Here is a tiny trained network, its code and every weight. The questions are about switching its units off for an input and a target symbol, where a switched-off unit gives its printed mean instead of its output.

import numpy as np


def w(rows, s, z=0):
    codes = np.array(rows[::2]) - 128.0
    scale = np.full(codes.shape[1], s)
    scale[-1] = z or s
    return codes * scale


def f(y):
    return np.maximum(y, 0)


def softmax(a):
    e = np.exp(a - a.max(-1, keepdims=True))
    return e / e.sum(-1, keepdims=True)


def log_softmax(a):
    a = a - a.max(-1, keepdims=True)
    return a - np.log(np.exp(a).sum(-1, keepdims=True))


def net(x, mask):
    ids = ['αβγδζμξπστφψ'.index(c) for c in x.split()]
    T = len(ids)
    res = E[ids] + P[:T]
    r = res
    for j in range(2):
        rows = slice(3 * j, 3 * j + 3)
        q, k, v = (r @ M[0][rows].T for M in (Q, K, V))
        z = softmax(np.where(np.tri(T) > 0, q @ k.T / 3**0.5, -1e9)) @ v
        o = O[0][rows]
        res = res + np.where(mask[j], z, o[:, -1]) @ o[:, :-1]
    y = f(res @ A[0][:, :-1].T + A[0][:, -1])
    res = res + np.where(mask[2:10], y, B[0][:, -1]) @ B[0][:, :-1]
    return log_softmax(res[-1] @ U[:, :-1].T + U[:, -1])


Q, K, V, O, A, B = {}, {}, {}, {}, {}, {}
E = w([
[161,198,184,166,186],'α',
[115,116,118,106,171],'β',
[102,137,21,171,255],'γ',
[100,187,157,103,148],'δ',
[119,16,21,74,81],'ζ',
[72,186,86,129,205],'μ',
[107,152,205,55,96],'ξ',
[46,235,154,76,146],'π',
[177,86,137,120,151],'σ',
[60,144,80,68,169],'τ',
[141,101,70,183,236],'φ',
[200,145,204,192,200],'ψ',
],0.017)
P = w([
[131,128,172,173,54],'0',
[75,76,179,174,114],'1',
[168,178,97,119,74],'2',
[91,92,166,103,189],'3',
[174,197,88,68,124],'4',
[83,92,159,65,249],'5',
[212,202,63,25,154],'6',
[138,104,135,76,220],'7',
],0.015)
Q[0] = w([
[134,185,208,206,109],'head 0',
[138,124,90,197,136],'head 0',
[113,95,122,146,150],'head 0',
[139,182,57,188,21],'head 1',
[37,8,205,226,94],'head 1',
[171,118,128,126,95],'head 1',
],0.014)
K[0] = w([
[153,250,216,159,171],'head 0',
[133,130,112,185,202],'head 0',
[131,107,119,147,178],'head 0',
[31,64,176,211,99],'head 1',
[153,175,75,193,29],'head 1',
[55,57,136,139,152],'head 1',
],0.011)
V[0] = w([
[161,117,115,41,136],'head 0',
[141,172,168,135,115],'head 0',
[139,169,159,164,181],'head 0',
[124,137,193,59,44],'head 1',
[110,233,137,168,147],'head 1',
[252,106,181,208,143],'head 1',
],0.015)
O[0] = w([
[148,138,112,164,147,156],'head 0',
[103,115,49,135,169,66],'head 0',
[55,196,95,106,125,137],'head 0',
[180,183,177,102,99,3],'head 1',
[141,174,8,140,67,164],'head 1',
[158,103,86,111,208,88],'head 1',
],0.014,0.0075)
A[0] = w([
[54,54,108,50,169,124],'neuron 0',
[89,165,193,28,71,54],'neuron 1',
[105,113,255,158,162,52],'neuron 2',
[152,51,82,217,197,126],'neuron 3',
[134,172,117,151,180,248],'neuron 4',
[179,153,139,51,215,90],'neuron 5',
[69,184,150,90,187,158],'neuron 6',
[163,135,159,80,222,100],'neuron 7',
],0.0083,0.011)
B[0] = w([
[184,161,157,187,210,237],'neuron 0',
[152,153,121,165,191,172],'neuron 1',
[104,137,19,113,134,184],'neuron 2',
[103,179,178,109,127,251],'neuron 3',
[150,46,170,42,115,240],'neuron 4',
[98,100,74,254,79,211],'neuron 5',
[205,64,139,131,93,208],'neuron 6',
[164,157,145,169,12,218],'neuron 7',
],0.009,0.015)
U = w([
[168,125,66,51,147,136],'α',
[94,92,180,1,132,212],'β',
[43,148,97,195,162,101],'γ',
[137,144,122,26,115,215],'δ',
[111,70,128,57,112,110],'ζ',
[63,89,64,111,73,114],'μ',
[181,211,162,78,170,93],'ξ',
[145,224,88,171,138,40],'π',
[144,101,155,151,118,159],'σ',
[37,155,234,145,102,153],'τ',
[146,171,143,76,210,127],'φ',
[184,183,59,163,170,2],'ψ',
],0.0078,0.0093)

Each question gives the input, a string of symbols that net reads in full, and the target symbol t.
The units are the heads (3 rows each of Q, K, V and O) and the neurons (one row each of A and B). Each row of codes is followed by its name. A weight is (code - 128) times the scale printed after its matrix; where a second scale follows, it is the last column's (O, A, B and U).
mask holds one flag per unit, heads first, then neurons. A switched-off unit (its flag False) gives its mean, the last column of its rows in O or B, instead of its output. The means were averaged over made-up inputs and are rounded, as every weight is.
A unit's drop is (log p(t) with every unit on - log p(t) with that unit switched off) / (log p(t) with every unit on - log p(t) with every unit switched off).
The circuit of an input: a set's keep is (log p(t) with only the set's units on - log p(t) with every unit switched off) / (log p(t) with every unit on - log p(t) with every unit switched off). Starting from all 10 units, units are removed one at a time, each time the one whose removal leaves the highest keep (on an exact tie, the one counted first), for as long as the keep stays at least 0.8.
units of the circuit, in order: the units of the circuit, biggest drop first
k most important neurons: the k neurons with the biggest drops, biggest first
which heads matter: for each layer, one digit per head in row order, 1 if its drop is at least 0.15 and else 0, layers parted by /
drop when u is switched off: that unit's drop, to one decimal
input τ σ α γ σ φ γ μ, target γ: 2 most important neurons	[neuron 0; neuron 7]
input σ γ σ σ δ β φ, target β: which heads matter	01
input μ σ σ γ σ γ φ μ, target φ: which heads matter	01
input τ α δ σ ζ τ, target σ: units of the circuit, in order	[head 0]
input τ μ μ φ δ, target φ: 2 most important neurons	[neuron 0; neuron 5]
input π π γ σ α, target σ: units of the circuit, in order	[head 1; neuron 5; neuron 6]
input ψ π μ σ α γ, target α: units of the circuit, in order	[head 1; neuron 4]
input σ δ μ ψ, target μ: units of the circuit, in order	[head 1; neuron 0]
input τ σ τ φ γ α, target γ: 2 most important neurons	[neuron 0; neuron 7]
input ξ γ β σ, target β: units of the circuit, in order	[neuron 5; neuron 0; head 1]
input γ ξ σ γ γ ξ, target γ: units of the circuit, in order	[head 1; neuron 0]
input μ σ σ δ δ α, target δ: units of the circuit, in order	[head 1; neuron 0; neuron 5]
input γ γ ξ σ σ γ, target σ: 3 most important neurons	[neuron 5; neuron 6; neuron 7]
input ξ ψ μ, target ψ: units of the circuit, in order	[head 1]
input ξ σ μ γ φ σ, target φ: units of the circuit, in order	[head 1; neuron 0; neuron 5; neuron 3]
input δ φ γ, target φ: units of the circuit, in order	[head 1; neuron 0; neuron 5; neuron 3]
input μ δ μ, target δ: units of the circuit, in order	[head 1; neuron 5; neuron 0]
input α π γ, target π: 3 most important neurons	[neuron 1; neuron 4; neuron 6]
input σ μ δ μ ψ ψ α ζ, target α: 3 most important neurons	[neuron 0; neuron 7; neuron 5]
input γ ξ β μ τ ξ, target τ: units of the circuit, in order	[head 1]
input δ σ α ξ σ σ π, target σ: 3 most important neurons	[neuron 5; neuron 6; neuron 7]
input μ σ μ φ τ, target φ: 2 most important neurons	[neuron 0; neuron 5]
input γ σ φ, target σ: 3 most important neurons	[neuron 5; neuron 7; neuron 6]
input τ τ ξ ξ φ ψ, target φ: 2 most important neurons	[neuron 0; neuron 5]
input ζ α σ μ α γ σ σ, target σ: drop when neuron 5 is switched off	0.3
input ζ ζ φ σ γ, target σ: drop when neuron 1 is switched off	0.0
input τ γ φ, target γ: units of the circuit, in order	[head 1]
input σ π σ σ σ τ τ, target τ: drop when head 1 is switched off	1.3
